Below are the code and all the weights of a small trained network. Each question names an input and a class and asks about switching units off, where a switched-off unit gives its printed mean instead of its output.

import numpy as np


def w(rows, s, z=0):
    codes = np.array(rows[::2]) - 128.0
    scale = np.full(codes.shape[1], s)
    scale[-1] = z or s
    return codes * scale


def f(y):
    return y / 2 * (1 + np.tanh(0.7978845608 * (y + 0.044715 * y**3)))


def log_softmax(a):
    a = a - a.max(-1, keepdims=True)
    return a - np.log(np.exp(a).sum(-1, keepdims=True))


def net(x, mask):
    res = np.array(x, float).reshape(1, 7) / 4 @ E
    y = f(res @ A[0][:, :-1].T + A[0][:, -1])
    res = res + np.where(mask, y, B[0][:, -1]) @ B[0][:, :-1]
    return log_softmax(res[-1] @ U[:, :-1].T + U[:, -1])


A, B = {}, {}
E = w([
[148,189,244,155,187],'x0',
[248,101,71,133,226],'x1',
[120,140,118,109,133],'x2',
[133,120,136,138,124],'x3',
[119,142,117,112,132],'x4',
[71,152,46,234,187],'x5',
[132,133,124,128,125],'x6',
],0.014)
A[0] = w([
[134,193,123,182,196,83],'n0',
[92,53,73,94,83,167],'n1',
[225,137,108,121,203,76],'n2',
[108,64,30,185,183,184],'n3',
[74,97,57,135,8,254],'n4',
[186,36,34,102,127,147],'n5',
],0.016,0.0041)
B[0] = w([
[108,138,165,189,133,196],'n0',
[227,86,66,130,88,211],'n1',
[241,70,97,149,122,228],'n2',
[140,233,58,119,152,253],'n3',
[179,99,188,220,173,255],'n4',
[57,100,92,2,110,235],'n5',
],0.02,0.024)
U = w([
[158,77,170,116,103,194],'0',
[125,118,110,181,153,174],'1',
[126,146,252,83,138,163],'2',
[35,132,151,192,125,135],'3',
[105,77,140,73,108,58],'4',
[99,167,110,104,113,4],'5',
],0.018,0.003)

Each question gives the input, the list of numbers given to net, and the class t.
The units are the neurons (one row each of A and B). Each row of codes is followed by its name. A weight is (code - 128) times the scale printed after its matrix; where a second scale follows, it is the last column's (A, B and U).
mask holds one flag per neuron, in row order. A switched-off neuron (its flag False) gives its mean, the last column of its row in B, instead of its output. The means were averaged over made-up inputs and are rounded, as every weight is.
A unit's drop is (log p(t) with every unit on - log p(t) with that unit switched off) / (log p(t) with every unit on - log p(t) with every unit switched off).
The circuit of an input: a set's keep is (log p(t) with only the set's units on - log p(t) with every unit switched off) / (log p(t) with every unit on - log p(t) with every unit switched off). Starting from all 6 units, units are removed one at a time, each time the one whose removal leaves the highest keep (on an exact tie, the one counted first), for as long as the keep stays at least 0.8.
circuit, biggest first: the units of the circuit, biggest drop first
most important unit: the unit with the biggest drop
top k neurons: the k neurons with the biggest drops, biggest first
drop of u: that unit's drop, to one decimal
input [-5,3,0,8,1,4,-3], class 5: circuit, biggest first : n3; n5
input [-2,5,-1,1,-4,-3,0], class 4: circuit, biggest first : n5
input [-7,4,0,5,6,7,7], class 5: top 2 neurons : n3; n5
input [0,8,-3,4,-2,2,2], class 5: top 3 neurons : n5; n3; n4
input [7,6,3,-7,-3,-1,1], class 0: top 2 neurons : n3; n2
input [7,-5,-8,7,-8,-1,7], class 2: top 3 neurons : n2; n1; n3
input [-2,8,-1,6,2,4,5], class 5: circuit, biggest first : n3; n5
input [7,0,2,7,7,8,-4], class 3: circuit, biggest first : n0; n1
input [8,1,2,-4,0,-1,-8], class 0: top 2 neurons : n3; n4
input [2,0,5,2,3,5,-8], class 3: top 2 neurons : n2; n1
input [-8,7,-4,-5,6,0,7], class 4: top 2 neurons : n5; n2
input [3,-8,3,-7,7,5,7], class 3: top 2 neurons : n2; n1
input [0,5,-6,3,2,6,-4], class 5: top 2 neurons : n4; n3
input [3,-3,5,7,-8,-7,1], class 2: circuit, biggest first : n1
input [1,-6,1,-8,4,2,2], class 3: top 3 neurons : n2; n1; n3
input [0,7,-5,2,1,4,-8], class 5: top 2 neurons : n4; n5
input [4,-3,0,-1,7,-5,-5], class 2: top 3 neurons : n3; n2; n1
input [-6,8,-7,-2,1,6,4], class 5: top 2 neurons : n3; n5
input [-7,3,2,-5,-4,0,-8], class 4: top 2 neurons : n5; n1
input [1,-1,3,0,6,-4,-8], class 2: top 2 neurons : n3; n2
input [8,0,-1,-3,1,-8,4], class 2: most important unit : n1
input [-5,3,1,2,1,-1,6], class 4: drop of n5 : 1.0
input [5,-7,4,8,-5,-3,4], class 2: drop of n1 : 0.2
input [4,-8,0,3,4,-5,2], class 2: drop of n1 : 0.2
input [3,-3,5,-6,4,0,1], class 2: drop of n0 : 0.1
